Below is a small trained network, with its code and all its weights. Each question gives an input and a target symbol and asks what happens when units are switched off, that is, made to give their printed mean instead of their output.

import numpy as np


def w(rows, s, z=0):
    codes = np.array(rows[::2]) - 128.0
    scale = np.full(codes.shape[1], s)
    scale[-1] = z or s
    return codes * scale


def norm(h):
    return h / np.sqrt((h * h).mean(-1, keepdims=True) + 1e-5)


def f(y):
    return np.maximum(y, 0)


def softmax(a):
    e = np.exp(a - a.max(-1, keepdims=True))
    return e / e.sum(-1, keepdims=True)


def log_softmax(a):
    a = a - a.max(-1, keepdims=True)
    return a - np.log(np.exp(a).sum(-1, keepdims=True))


def net(x, mask):
    ids = ['βεζηθλω'.index(c) for c in x.split()]
    T = len(ids)
    res = E[ids] + P[:T]
    u = 0
    for l in range(2):
        r = norm(res)
        for j in range(2):
            rows = slice(2 * j, 2 * j + 2)
            q, k, v = (r @ M[l][rows].T for M in (Q, K, V))
            z = softmax(np.where(np.tri(T) > 0, q @ k.T / 2**0.5, -1e9)) @ v
            o = O[l][rows]
            res = res + np.where(mask[u + j], z, o[:, -1]) @ o[:, :-1]
        u += 2
        y = f(norm(res) @ A[l][:, :-1].T + A[l][:, -1])
        res = res + np.where(mask[u : u + 4], y, B[l][:, -1]) @ B[l][:, :-1]
        u += 4
    return log_softmax(norm(res)[-1] @ U[:, :-1].T + U[:, -1])


Q, K, V, O, A, B = {}, {}, {}, {}, {}, {}
E = w([
[116,175,155,169,84],'β',
[130,208,148,186,77],'ε',
[134,192,200,203,151],'ζ',
[140,165,229,44,48],'η',
[8,191,128,93,134],'θ',
[196,96,1,120,205],'λ',
[193,56,245,157,115],'ω',
],0.0093)
P = w([
[3,171,113,203,96],'0',
[53,150,108,176,138],'1',
[84,140,116,149,153],'2',
[133,138,122,128,143],'3',
[164,122,113,96,149],'4',
[189,114,113,83,140],'5',
[148,72,100,161,86],'6',
],0.0047)
Q[0] = w([
[94,66,126,143,154],'L0H1',
[169,249,129,244,106],'L0H1',
[162,24,54,105,159],'L0H2',
[174,177,190,202,130],'L0H2',
],0.014)
K[0] = w([
[120,103,109,172,68],'L0H1',
[187,162,157,3,125],'L0H1',
[162,46,57,231,132],'L0H2',
[188,107,171,76,157],'L0H2',
],0.013)
V[0] = w([
[221,240,165,213,76],'L0H1',
[128,255,90,44,189],'L0H1',
[179,54,124,133,139],'L0H2',
[107,104,108,44,21],'L0H2',
],0.0076)
O[0] = w([
[35,67,91,251,54,253],'L0H1',
[225,108,12,118,68,151],'L0H1',
[85,111,218,194,91,37],'L0H2',
[189,2,144,29,114,132],'L0H2',
],0.0052,0.0058)
A[0] = w([
[94,2,105,106,155,1],'L0N1',
[74,192,126,103,132,134],'L0N2',
[100,86,124,85,87,65],'L0N3',
[164,137,188,186,146,188],'L0N4',
],0.011,0.00078)
B[0] = w([
[228,103,97,2,218,210],'L0N1',
[153,83,96,46,196,254],'L0N2',
[181,127,166,141,35,216],'L0N3',
[230,115,91,122,222,229],'L0N4',
],0.0073,0.0034)
Q[1] = w([
[201,67,157,136,142],'L1H1',
[60,124,250,165,44],'L1H1',
[58,238,121,145,121],'L1H2',
[240,56,61,59,228],'L1H2',
],0.013)
K[1] = w([
[129,95,145,105,58],'L1H1',
[103,238,193,140,102],'L1H1',
[116,168,101,165,176],'L1H2',
[157,3,117,121,96],'L1H2',
],0.015)
V[1] = w([
[157,101,62,180,224],'L1H1',
[216,78,147,228,128],'L1H1',
[255,136,230,192,105],'L1H2',
[155,79,123,220,169],'L1H2',
],0.0097)
O[1] = w([
[110,230,164,80,108,252],'L1H1',
[159,219,151,193,200,82],'L1H1',
[1,131,88,100,160,88],'L1H2',
[103,90,116,21,150,147],'L1H2',
],0.0079,0.0044)
A[1] = w([
[157,187,196,56,148,1],'L1N1',
[101,106,240,126,38,39],'L1N2',
[85,148,209,87,196,38],'L1N3',
[172,111,246,166,130,186],'L1N4',
],0.013,0.0038)
B[1] = w([
[172,83,190,191,231,225],'L1N1',
[128,157,252,169,167,192],'L1N2',
[83,98,73,49,36,253],'L1N3',
[54,106,94,48,148,226],'L1N4',
],0.012,0.0038)
U = w([
[64,237,67,163,132,130],'β',
[43,103,98,20,150,196],'ε',
[107,134,77,247,52,77],'ζ',
[220,106,72,65,64,138],'η',
[93,112,231,153,75,87],'θ',
[196,172,132,128,209,225],'λ',
[105,30,111,173,158,1],'ω',
],0.012,0.002)

Each question gives the input, a string of symbols that net reads in full, and the target symbol t.
The units are the heads (2 rows each of Q, K, V and O) and the neurons (one row each of A and B). Each row of codes is followed by its name. A weight is (code - 128) times the scale printed after its matrix; where a second scale follows, it is the last column's (O, A, B and U).
mask holds one flag per unit, layer by layer, with each layer's heads first. A switched-off unit (its flag False) gives its mean, the last column of its rows in O or B, instead of its output. The means were averaged over made-up inputs and are rounded, as every weight is.
A unit's drop is (log p(t) with every unit on - log p(t) with that unit switched off) / (log p(t) with every unit on - log p(t) with every unit switched off).
The circuit of an input: a set's keep is (log p(t) with only the set's units on - log p(t) with every unit switched off) / (log p(t) with every unit on - log p(t) with every unit switched off). Starting from all 12 units, units are removed one at a time, each time the one whose removal leaves the highest keep (on an exact tie, the one counted first), for as long as the keep stays at least 0.8.
circuit, biggest first: the units of the circuit, biggest drop first
most important unit: the unit with the biggest drop
top k neurons: the k neurons with the biggest drops, biggest first
heads that matter: for each layer, one digit per head in row order, 1 if its drop is at least 0.15 and else 0, layers parted by /
drop when u is switched off: that unit's drop, to one decimal
input θ η ε θ ε λ, target β: heads that matter	01 / 11
input λ η η β η, target θ: circuit, biggest first	(L1H2)
input θ θ θ, target η: heads that matter	00 / 11
input λ θ β β β, target θ: circuit, biggest first	(L0N4, L1N2, L0N1)
input ω β θ λ ζ β, target λ: heads that matter	00 / 10
input β β β, target θ: circuit, biggest first	(L1N2, L0H1)
input η ε β, target η: top 3 neurons	(L0N1, L1N1, L0N4)
input ω θ β β β λ, target λ: heads that matter	10 / 10
input β β θ ω θ β, target ε: heads that matter	11 / 01
input ε ε β ω, target ε: heads that matter	00 / 00
input ε θ β ζ ζ θ, target η: heads that matter	00 / 01
input ω β λ θ, target λ: heads that matter	11 / 01
input ε ω λ λ, target ε: top 2 neurons	(L1N3, L0N4)
input β ζ β, target β: most important unit	L0H1
input β ω β ω β β, target ε: circuit, biggest first	(L0H1, L1N4)
input ε β λ, target λ: circuit, biggest first	(L1H1, L1N1)
input ω β ε β λ ε, target λ: heads that matter	00 / 00
input ω ε η, target θ: top 2 neurons	(L1N2, L0N3)
input θ θ η θ ζ ω λ, target β: top 3 neurons	(L0N4, L0N2, L0N3)
input ζ λ ζ β ζ, target β: circuit, biggest first	(L0H2)
input β ω ε ω ω ω ε, target ε: top 2 neurons	(L0N4, L1N3)
input β λ ε ζ β ζ β, target β: drop when L1N2 is switched off	0.0
input θ θ ε η ζ ω, target ω: drop when L1H1 is switched off	1.4
input β ε ε, target ζ: drop when L0H1 is switched off	0.9
input ζ ε β ω ω, target ε: drop when L0H2 is switched off	0.1
